Here is a tiny trained network, its code and every weight. The questions are about switching its units off for an input and a target symbol, where a switched-off unit gives its printed mean instead of its output.

import numpy as np


def w(rows, s, z=0):
    codes = np.array(rows[::2]) - 128.0
    scale = np.full(codes.shape[1], s)
    scale[-1] = z or s
    return codes * scale


def f(y):
    return y / 2 * (1 + np.tanh(0.7978845608 * (y + 0.044715 * y**3)))


def softmax(a):
    e = np.exp(a - a.max(-1, keepdims=True))
    return e / e.sum(-1, keepdims=True)


def log_softmax(a):
    a = a - a.max(-1, keepdims=True)
    return a - np.log(np.exp(a).sum(-1, keepdims=True))


def net(x, mask):
    ids = ['βδεζπτ'.index(c) for c in x.split()]
    T = len(ids)
    res = E[ids] + P[:T]
    q, k, v = (res @ M[0].T for M in (Q, K, V))
    z = softmax(np.where(np.tri(T) > 0, q @ k.T / 3**0.5, -1e9)) @ v
    res = res + np.where(mask[0], z, O[0][:, -1]) @ O[0][:, :-1]
    y = f(res @ A[0][:, :-1].T + A[0][:, -1])
    res = res + np.where(mask[1:25], y, B[0][:, -1]) @ B[0][:, :-1]
    return log_softmax(res[-1] @ U[:, :-1].T + U[:, -1])


Q, K, V, O, A, B = {}, {}, {}, {}, {}, {}
E = w([
[145,73,80,151,137,16],'β',
[166,145,118,161,118,211],'δ',
[104,160,86,7,145,163],'ε',
[129,154,108,111,214,94],'ζ',
[163,82,92,194,85,129],'π',
[171,60,174,48,104,104],'τ',
],0.015)
P = w([
[61,1,106,113,177,169],'0',
[194,166,53,58,105,152],'1',
[189,174,88,84,112,140],'2',
[214,166,97,97,130,123],'3',
[220,158,111,107,150,118],'4',
[235,140,105,108,153,132],'5',
],0.0064)
Q[0] = w([
[56,230,187,163,66,76],'H1',
[25,201,165,154,66,104],'H1',
[1,114,230,154,97,150],'H1',
],0.0069)
K[0] = w([
[186,231,117,128,83,104],'H1',
[157,248,107,124,80,123],'H1',
[161,255,45,159,115,93],'H1',
],0.009)
V[0] = w([
[68,161,5,254,149,147],'H1',
[108,197,71,66,198,156],'H1',
[154,167,114,96,2,205],'H1',
],0.0099)
O[0] = w([
[104,154,36,151,140,139,2],'H1',
[9,68,150,166,168,125,123],'H1',
[185,37,133,136,173,158,83],'H1',
],0.014,0.0099)
A[0] = w([
[157,81,132,152,68,139,115],'N1',
[161,142,121,134,145,110,108],'N2',
[95,139,1,227,211,201,87],'N3',
[161,139,97,74,141,69,140],'N4',
[161,27,181,134,189,136,102],'N5',
[130,142,167,140,179,160,150],'N6',
[60,177,6,136,185,153,20],'N7',
[58,33,184,142,148,142,77],'N8',
[107,152,141,86,164,144,127],'N9',
[133,36,125,129,162,174,107],'N10',
[138,196,165,198,166,253,176],'N11',
[18,70,21,158,120,157,93],'N12',
[119,114,202,190,128,115,81],'N13',
[160,78,105,177,151,57,126],'N14',
[49,150,18,198,195,101,33],'N15',
[158,87,177,173,141,187,64],'N16',
[127,130,141,146,111,138,128],'N17',
[46,140,79,110,117,89,161],'N18',
[136,150,128,119,158,216,169],'N19',
[87,169,74,158,124,109,2],'N20',
[116,144,130,94,126,239,126],'N21',
[151,173,154,197,81,162,174],'N22',
[136,74,128,240,53,127,151],'N23',
[57,117,184,127,118,87,118],'N24',
],0.0088,0.0069)
B[0] = w([
[123,155,113,134,94,118,167],'N1',
[134,134,111,146,141,121,138],'N2',
[41,209,252,117,108,3,166],'N3',
[133,91,99,179,132,136,213],'N4',
[88,185,64,120,151,192,255],'N5',
[100,109,135,120,138,121,152],'N6',
[159,73,242,77,212,196,173],'N7',
[221,193,150,194,144,106,191],'N8',
[113,110,127,123,160,124,154],'N9',
[148,159,185,42,132,172,161],'N10',
[68,28,151,223,134,39,141],'N11',
[192,152,41,11,23,163,183],'N12',
[146,143,108,246,100,55,157],'N13',
[162,104,69,104,120,209,142],'N14',
[252,193,136,222,166,169,177],'N15',
[71,173,116,126,108,71,153],'N16',
[111,128,119,124,100,130,127],'N17',
[99,52,86,152,135,119,189],'N18',
[107,46,79,179,136,109,142],'N19',
[199,63,151,177,141,138,144],'N20',
[134,47,102,142,101,142,140],'N21',
[38,144,131,58,156,116,151],'N22',
[52,201,80,113,192,154,139],'N23',
[128,106,135,209,116,112,190],'N24',
],0.0067,0.0096)
U = w([
[207,57,76,179,109,100,93],'β',
[24,59,163,130,124,49,253],'δ',
[108,50,120,64,173,196,152],'ε',
[138,165,191,159,254,124,97],'ζ',
[90,240,99,107,88,101,125],'π',
[173,128,212,108,87,95,69],'τ',
],0.0066,0.0041)

Each question gives the input, a string of symbols that net reads in full, and the target symbol t.
The units are the heads (3 rows each of Q, K, V and O) and the neurons (one row each of A and B). Each row of codes is followed by its name. A weight is (code - 128) times the scale printed after its matrix; where a second scale follows, it is the last column's (O, A, B and U).
mask holds one flag per unit, heads first, then neurons. A switched-off unit (its flag False) gives its mean, the last column of its rows in O or B, instead of its output. The means were averaged over made-up inputs and are rounded, as every weight is.
A unit's drop is (log p(t) with every unit on - log p(t) with that unit switched off) / (log p(t) with every unit on - log p(t) with every unit switched off).
The circuit of an input: a set's keep is (log p(t) with only the set's units on - log p(t) with every unit switched off) / (log p(t) with every unit on - log p(t) with every unit switched off). Starting from the 12 units with the biggest drops (on a tie, the unit counted first), units are removed one at a time, each time the one whose removal leaves the highest keep (on an exact tie, the one counted first), for as long as the keep stays at least 0.8.
circuit, biggest first: the units of the circuit, biggest drop first
unit that matters most: the unit with the biggest drop
k most important neurons: the k neurons with the biggest drops, biggest first
drop of u: that unit's drop, to one decimal
input ε τ τ τ, target ζ: circuit, biggest first => H1; N5; N8
input τ ζ ε ε, target τ: circuit, biggest first => H1
input δ τ ζ ζ β ζ, target ε: circuit, biggest first => H1; N8; N3
input δ ε β ζ ζ τ, target ε: circuit, biggest first => H1; N5; N8
input ζ τ ε, target δ: circuit, biggest first => H1; N5; N15
input π β β, target β: circuit, biggest first => H1; N4
input δ ε τ δ, target ε: circuit, biggest first => H1; N8
input ζ β β, target β: 4 most important neurons => N15; N18; N12; N20
input ε τ τ δ, target δ: 3 most important neurons => N11; N16; N15
input ε ζ τ π, target ζ: circuit, biggest first => H1; N8; N23
input δ β τ δ ζ β, target ε: 2 most important neurons => N14; N8
input ε δ ε ζ π τ, target ζ: circuit, biggest first => H1; N8; N5
input ζ τ β, target δ: circuit, biggest first => H1; N15
input ζ τ δ π, target δ: 4 most important neurons => N5; N15; N12; N8
input ζ ζ π τ ζ π, target π: unit that matters most => N23
input β ε τ δ π ζ, target π: drop of N4 => -0.1
input β ζ τ β β, target π: drop of N18 => -0.1
input ζ β ε τ ε π, target δ: drop of N8 => 0.1
